Where the symbols take the units:
* | & @ ~
z129 | z704 z698 z956
z709 | z938 z210 z943
z969 | z672 z446 z415
z186 | z539 z801 z990
z126 | z166 z473 z928
z488 | z294 z648 z129
z5 | z745 z357 z405
z675 | z64 z315 z34
z648 | z186 z672 z698
z687 | z282 z64 z709
z855 | z399 z938 z863
z196 | z462 z356 z657
z750 | z40 z941 z862
z30 | z381 z111 z2
z316 | z579 z622 z668
z415 | z488 z659 z642
z389 | z767 z956 z969
z469 | z111 z609 z186
z17 | z571 z838 z398
z463 | z6 z129 z389
z918 | z731 z126 z381
z242 | z342 z998 z473
z105 | z415 z490 z524
z764 | z892 z608 z941
z643 | z524 z95 z61
z941 | z675 z233 z574
z668 | z490 z995 z95
z604 | z546 z41 z687
z731 | z940 z166 z553
z659 | z648 z969 z355
z943 | z645 z513 z892
z133 | z161 z945 z940
z327 | z357 z2 z116
z496 | z473 z5 z234
z40 | z687 z675 z746
z524 | z642 z871 z734
z956 | z936 z463 z446
z607 | z118 z153 z133
z546 | z72 z603 z282
z627 | z125 z135 z464
z300 | z750 z317 z809
z626 | z250 z196 z342
z161 | z317 z853 z730
z574 | z34 z750 z838
z605 | z320 z464 z546
z473 | z816 z745 z918
z135 | z643 z44 z399
z324 | z608 z17 z340
z405 | z126 z496 z111
z210 | z147 z687 z513
z227 | z574 z300 z59
z892 | z41 z406 z675
z6 | z116 z704 z767
z116 | z496 z786 z609
z990 | z327 z294 z6
z945 | z853 z607 z661
z61 | z734 z125 z320
z153 | z576 z250 z945
z698 | z990 z488 z463
z734 | z872 z550 z316
z34 | z210 z40 z28
z513 | z855 z709 z406
z342 | z607 z657 z816
z746 | z709 z34 z571
z250 | z110 z462 z607
z39 | z944 z381 z357
z41 | z603 z863 z64
z294 | z2 z186 z704
z801 | z30 z469 z294
z998 | z657 z944 z745
z745 | z101 z242 z126
z315 | z604 z892 z40
z642 | z129 z355 z872
z571 | z943 z28 z764
z118 | z398 z576 z161
z775 | z995 z320 z115
z928 | z46 z918 z39
z360 | z389 z872 z235
z155 | z105 z668 z643
z661 | z507 z133 z356
z497 | z622 z61 z775
z559 | z115 z546 z147
z645 | z464 z855 z41
z320 | z316 z497 z72
z233 | z315 z764 z750
z608 | z406 z571 z233
z704 | z786 z990 z936
z809 | z862 z227 z110
z355 | z698 z415 z973
z234 | z918 z405 z30
z480 | z405 z116 z469
z95 | z871 z155 z125
z507 | z300 z161 z484
z816 | z133 z101 z731
z730 | z227 z507 z462
z995 | z235 z316 z155
z111 | z928 z234 z539
z940 | z730 z661 z196
z490 | z659 z235 z871
z64 | z559 z604 z210
z579 | z446 z360 z490
z340 | z233 z398 z300
z863 | z605 z645 z604
z462 | z59 z484 z153
z357 | z242 z722 z496
z2 | z722 z539 z786
z657 | z153 z626 z101
z936 | z480 z6 z900
z553 | z196 z46 z998
z938 | z627 z147 z645
z862 | z746 z574 z17
z973 | z463 z642 z360
z550 | z973 z524 z622
z115 | z155 z72 z135
z28 | z513 z746 z608
z282 | z44 z559 z938
z406 | z863 z943 z315
z672 | z801 z900 z488
z464 | z497 z399 z603
z59 | z838 z809 z576
z609 | z234 z480 z801
z235 | z969 z579 z105
z46 | z356 z731 z944
z539 | z39 z30 z327
z110 | z17 z59 z118
z381 | z553 z928 z722
z900 | z469 z767 z648
z446 | z900 z389 z659
z872 | z956 z973 z579
z44 | z95 z115 z627
z944 | z626 z553 z242
z853 | z340 z118 z507
z767 | z609 z936 z672
z317 | z941 z340 z227
z786 | z5 z327 z480
z871 | z355 z105 z550
z576 | z324 z110 z853
z356 | z484 z940 z626
z603 | z775 z605 z559
z398 | z764 z324 z317
z622 | z360 z734 z995
z166 | z661 z816 z46
z72 | z668 z775 z44
z484 | z809 z730 z250
z101 | z945 z342 z166
z838 | z28 z862 z324
z125 | z550 z643 z497
z722 | z998 z39 z5
z399 | z61 z627 z605
z147 | z135 z282 z855

The rows follow the links: the fewer symbols apart two units are, the more alike their rows tend to be.

Each row is also shifted at random along 8 hidden directions that mean nothing.

Some units, each with a row of numbers:
z938
34	-37	7	-5	-4	-31	-35	31	108	16	66	-36	23	70	60	31	-25	67	42	-70	55	-37	-12	-31	52	-12	-10	51	-49	-52	-4	-68	-29	45	-105	-39	-2	-31	19	-17	-66	2	30
z320
189	-71	0	-29	-33	-54	31	51	100	-23	22	-74	59	67	134	20	-33	87	63	7	-24	162	109	68	131	-105	-2	104	-21	40	6	-121	-101	-36	24	47	-170	-31	-14	-41	-117	-94	61
z406
-203	-79	111	-57	92	-43	-163	-72	213	43	-12	10	-77	-44	-17	166	-23	-125	-79	113	120	92	135	-110	37	-12	16	-34	114	-46	39	-135	73	-44	-31	-71	-44	20	61	0	227	16	1
z764
-150	48	158	-51	56	-103	-140	-50	-109	51	-19	-30	-75	-10	-126	36	-16	-55	105	1	213	-50	-14	-10	-39	98	2	-98	-20	-89	-15	-1	129	-26	76	99	37	63	30	-76	-169	114	14
z186
-191	40	79	-30	6	-34	20	-23	-103	-55	-94	-21	34	-42	-64	-30	37	-101	-14	22	-63	20	40	12	-65	95	45	-105	16	73	-5	121	12	-38	226	23	40	102	31	6	9	-2	27
z944
-14	59	-51	36	-7	58	36	-11	-133	9	-15	56	-34	-51	-73	-59	27	-5	-21	4	-20	-66	-93	17	-77	26	-9	-47	-4	-7	-9	74	51	6	-16	33	67	-1	-34	23	7	41	-59
z488
-316	12	106	-40	19	-40	-11	-7	35	-62	-104	-28	45	-35	-48	26	25	-144	-60	-30	-75	-15	81	-57	-56	112	47	-112	52	70	2	131	6	5	228	-54	59	118	85	40	161	-7	47
z513
-13	23	-86	66	-64	19	15	-35	-112	39	56	-47	13	140	49	12	-119	-58	113	-34	30	-145	80	-2	63	-34	-113	166	86	24	-20	117	-26	18	52	-107	-30	-109	21	-40	-56	-2	20
z446
-35	22	-34	-15	-62	-25	73	-92	-316	-64	85	-39	114	31	35	-74	47	65	0	94	-103	-152	-123	79	-28	84	54	4	1	-9	-4	100	-87	-32	-79	11	62	25	3	-44	-62	-22	47
z936
-186	10	41	-50	-21	-49	23	-27	-179	-60	-57	-23	49	-71	10	1	44	5	-28	88	-82	83	9	97	-5	42	60	-69	60	42	3	43	-21	-65	106	157	-49	77	7	-12	59	-58	23
z559
61	-70	72	-56	32	-70	-82	0	158	11	55	-31	6	13	47	72	2	60	-8	11	76	43	7	-28	62	-19	35	1	-28	-74	14	-157	-15	3	-129	2	-53	12	22	-23	-3	-2	41
z161
-217	56	-35	37	-8	31	-40	51	25	62	-55	58	-99	-52	-55	58	-67	-31	-13	-84	61	-105	-13	3	-5	-50	-78	-30	89	-47	-14	34	103	61	-16	82	-103	-28	15	64	170	51	-73
z415
11	-26	31	-32	-12	-38	24	47	50	-59	0	-30	83	-5	51	-9	49	65	-39	-59	-83	12	-34	3	5	44	62	-30	-44	8	-1	2	-71	40	-11	30	32	55	26	23	42	-39	49
z973
73	-3	82	-68	-22	-88	25	-24	-33	-49	3	-42	74	-3	4	-11	15	21	-14	43	-39	-91	-12	48	15	12	54	-63	-6	-27	7	-22	-45	-30	4	15	-134	82	46	-3	-10	2	71
z233
-20	-4	38	-3	47	0	-62	-118	6	57	23	2	-72	39	-67	26	-45	-144	39	134	121	-7	105	-62	2	-16	-43	23	36	-4	21	-37	62	-83	41	-152	-25	-35	5	-59	-83	60	-7
z72
44	-17	121	-72	-7	-136	-68	8	29	-5	17	-57	35	1	15	78	-32	49	12	-23	67	-118	-11	28	55	5	28	-39	41	-108	-4	-67	-7	21	-71	94	-159	59	75	-5	60	27	70
z872
92	-23	78	-69	1	-80	-12	-112	-147	-53	59	-36	87	-15	3	3	57	7	-47	142	-35	-79	-51	17	-17	82	90	-46	34	-45	17	-5	-52	-59	-70	-9	22	70	38	-39	37	0	72
z480
367	-51	-14	-1	-10	14	47	28	16	-39	-93	11	16	-93	56	45	8	-6	-67	83	-114	270	139	68	56	-91	16	55	144	95	19	-34	-46	-59	135	156	-104	-5	-27	37	225	-117	-4
z809
-28	-17	-50	42	41	71	-35	94	192	53	-14	47	-85	-10	5	9	1	46	14	-110	66	144	-12	-52	0	-40	-34	23	-86	2	-8	-82	52	56	-48	14	88	-58	-55	19	-55	6	-71
z46
-75	70	-165	108	-61	130	119	35	-134	10	-39	36	-21	34	1	-86	-41	-43	43	-62	-93	-15	17	35	-28	-41	-93	83	20	113	-21	170	-4	18	132	-39	46	-84	-56	25	-42	-27	-66
z698
-39	-34	-42	0	-32	10	42	75	16	-56	8	5	85	-44	89	9	57	125	-88	-78	-136	10	-93	25	0	29	56	-11	1	-2	-8	22	-78	77	-105	94	70	22	7	63	186	-75	7
z59
102	19	-122	123	-9	116	-8	109	66	55	7	36	-38	47	18	9	-46	19	40	-225	22	-8	-28	-84	-19	13	-95	124	8	19	-38	117	28	144	-9	-9	232	-117	-29	48	75	5	-71
z126
159	19	-34	38	18	85	45	-3	54	-2	-65	61	-38	-50	-63	-35	14	-97	-64	21	-58	33	40	-46	-55	-26	-18	-13	28	62	12	47	26	-10	80	-90	25	-6	-20	56	106	8	-44
z607
14	22	-36	31	49	89	0	-77	32	39	12	74	-84	-14	-96	-47	15	-106	-37	100	40	-17	-9	-75	-72	-12	-16	-22	-34	5	22	-14	66	-46	-34	-177	73	-33	-37	0	-43	68	-63
z605
-90	-5	128	-44	1	-134	-97	60	-48	-5	-19	-97	33	27	29	75	-27	56	111	-117	97	47	26	36	49	79	12	-7	5	-38	-30	11	8	36	109	206	18	51	48	-51	-81	-7	71
z300
57	8	-27	25	17	18	-64	3	-77	57	32	33	-70	-37	-13	30	-4	74	31	-2	102	44	-70	21	-3	-5	-23	25	17	-70	-13	-47	68	13	-114	141	68	-55	-42	-26	-13	27	-56
z111
-65	80	-21	21	-31	33	78	49	-36	-25	-43	35	15	-27	-72	-88	25	0	-29	-106	-70	-176	-111	6	-90	43	3	-96	-68	2	-20	115	17	62	25	-26	23	51	10	64	-2	53	-19
z786
-165	71	-73	11	-71	34	122	-36	-141	-33	-16	34	28	-14	-30	-82	-4	-28	-51	51	-121	-214	-63	67	-41	-35	-19	-56	20	22	3	99	-22	-20	-7	-67	-152	22	10	48	38	16	-14
z61
-165	-12	25	-39	-62	-106	-25	38	-138	-28	41	-73	72	16	103	58	-16	153	42	-46	-1	-48	-62	115	79	14	21	13	39	-69	-20	-16	-58	26	-81	224	-100	22	32	-29	12	-49	54
z745
173	-2	-15	16	41	74	15	-7	123	5	-56	78	-57	-85	-66	-9	34	-74	-102	49	-36	61	23	-56	-53	-37	10	-45	20	26	25	-28	42	-15	8	-72	14	3	-22	61	145	20	-53
z943
-121	-27	101	-22	60	-58	-134	-91	-124	28	29	-60	-17	35	-27	60	5	-71	88	66	138	108	58	-55	-7	128	19	25	22	-8	-8	23	45	-52	91	24	216	6	10	-107	-113	17	29
z105
-17	7	70	-36	-53	-97	10	26	-74	-46	-45	-79	80	28	40	41	-48	-16	38	-52	-43	-61	76	57	50	20	-1	8	86	20	-12	86	-49	7	152	91	-129	51	71	2	66	-37	79
z928
8	22	-65	25	-18	55	71	134	60	-11	-82	45	-29	-67	18	-54	29	94	-7	-102	-69	158	-31	73	-4	-67	-5	-29	-75	56	-13	-22	5	31	52	155	-46	-1	-67	50	-41	-44	-59
z524
-38	1	31	-21	-40	-60	18	28	9	-42	19	-53	90	48	40	11	-12	26	2	-91	-51	-151	-21	-1	17	43	17	-6	4	-19	-15	66	-64	60	1	-26	-24	40	68	22	52	-5	69
z622
-74	-34	62	-37	11	-46	1	8	161	-40	17	-40	72	58	24	3	12	-36	-28	-47	-39	-65	29	-71	4	41	39	-24	-55	11	7	0	-61	32	15	-158	19	55	59	18	8	-5	68
z30
-36	57	-30	6	-36	28	83	-12	-98	-28	-43	30	10	-36	-50	-65	11	-35	-39	29	-87	-96	-32	48	-47	-14	-1	-58	13	32	1	79	0	-17	56	-13	-82	33	-3	39	32	13	-15

From each start, follow one symbol. Which unit do you reach?
Answer with the unit's name.
-182	-31	-1	-30	-17	-3	42	26	45	-60	-63	-2	44	-56	58	28	27	-9	-89	36	-132	113	66	37	26	-22	39	-35	61	74	18	2	-53	-26	76	46	-83	48	17	43	181	-88	11
& -> z801
115	61	-56	42	-22	56	89	71	-3	4	-64	37	-29	-19	-54	-96	2	2	26	-75	-41	3	-23	36	-44	-41	-33	-25	-70	53	-15	51	19	15	96	16	-35	-3	-47	35	-109	19	-42
@ -> z745
148	48	23	56	22	23	-32	39	83	65	-38	2	-66	65	-91	-11	-72	-102	106	-139	120	-61	65	-89	-32	13	-88	36	-27	11	-26	79	79	56	146	-96	69	-37	9	-1	-120	83	-18
& -> z764
-29	-26	3	5	1	-23	-31	17	43	18	53	-51	17	93	53	6	-26	38	92	-58	68	31	21	-22	48	12	-19	71	-68	-4	-13	-30	-27	21	-12	-37	61	-42	-4	-54	-175	-6	31
@ -> z863
136	-30	-40	14	-14	42	78	32	11	-64	-8	-17	83	10	60	-56	59	29	-31	-15	-138	134	16	0	-10	25	44	38	-43	99	0	43	-94	6	70	-27	127	5	-28	14	-9	-84	23
~ -> z648
-194	-25	-46	-7	-59	-16	39	-15	-84	-53	41	-32	98	21	102	27	4	43	-51	13	-122	-81	-23	35	38	22	23	34	74	10	1	59	-92	19	-60	2	-14	5	39	15	159	-71	42
@ -> z360
81	-35	21	11	5	-31	-88	-29	-37	44	8	-35	-28	24	33	111	-74	-38	55	26	90	65	108	-7	75	-22	-52	106	143	-14	-1	-6	23	-13	41	74	-16	-61	20	-39	94	-21	11
@ -> z406
-92	28	-75	44	-2	54	-28	8	-142	45	12	54	-69	-59	-11	10	11	73	2	3	44	36	-98	45	-22	-2	-25	8	27	-38	-13	1	64	12	-104	158	81	-57	-59	-9	27	11	-84
~ -> z153
-181	26	-45	29	-79	-26	47	11	-124	-27	70	-76	110	136	70	-36	-41	37	82	-120	-53	-217	-47	9	15	73	-28	71	-26	6	-30	152	-85	74	4	-75	67	-16	43	-20	-98	-15	68
@ -> z643
-186	30	-18	-5	-1	34	19	-20	-87	-12	-55	59	-35	-106	-47	2	34	-27	-94	67	-59	-9	-38	35	-50	3	20	-89	70	7	9	32	48	-26	-1	77	-37	36	-6	46	169	3	-50
~ -> z357
-3	63	-103	73	-28	62	21	59	-72	55	23	41	-59	24	-21	-47	-40	70	71	-117	52	-97	-101	27	-17	-34	-77	41	-48	-35	-29	44	45	66	-74	53	30	-74	-43	8	-112	48	-66
~ -> z161
-191	48	-15	-4	6	43	51	-12	-34	-14	-49	55	-23	-66	-74	-62	43	-42	-61	34	-57	-48	-51	8	-77	14	21	-109	-35	20	9	39	39	-18	23	-30	-12	48	-12	41	16	33	-42
~ -> z5
39	12	-86	23	10	83	32	-66	-93	18	17	85	-54	-72	-35	-32	38	-1	-76	145	-26	28	-63	25	-41	-47	2	-10	28	-7	20	-38	35	-61	-117	0	4	-38	-61	9	63	7	-77
@ -> z816
-67	6	27	-8	-23	-44	-3	13	143	10	53	-35	41	104	7	8	-61	-23	25	-101	32	-260	-7	-62	24	-5	-29	8	-43	-56	-5	13	-29	76	-66	-185	-85	4	78	21	-26	53	56
& -> z497
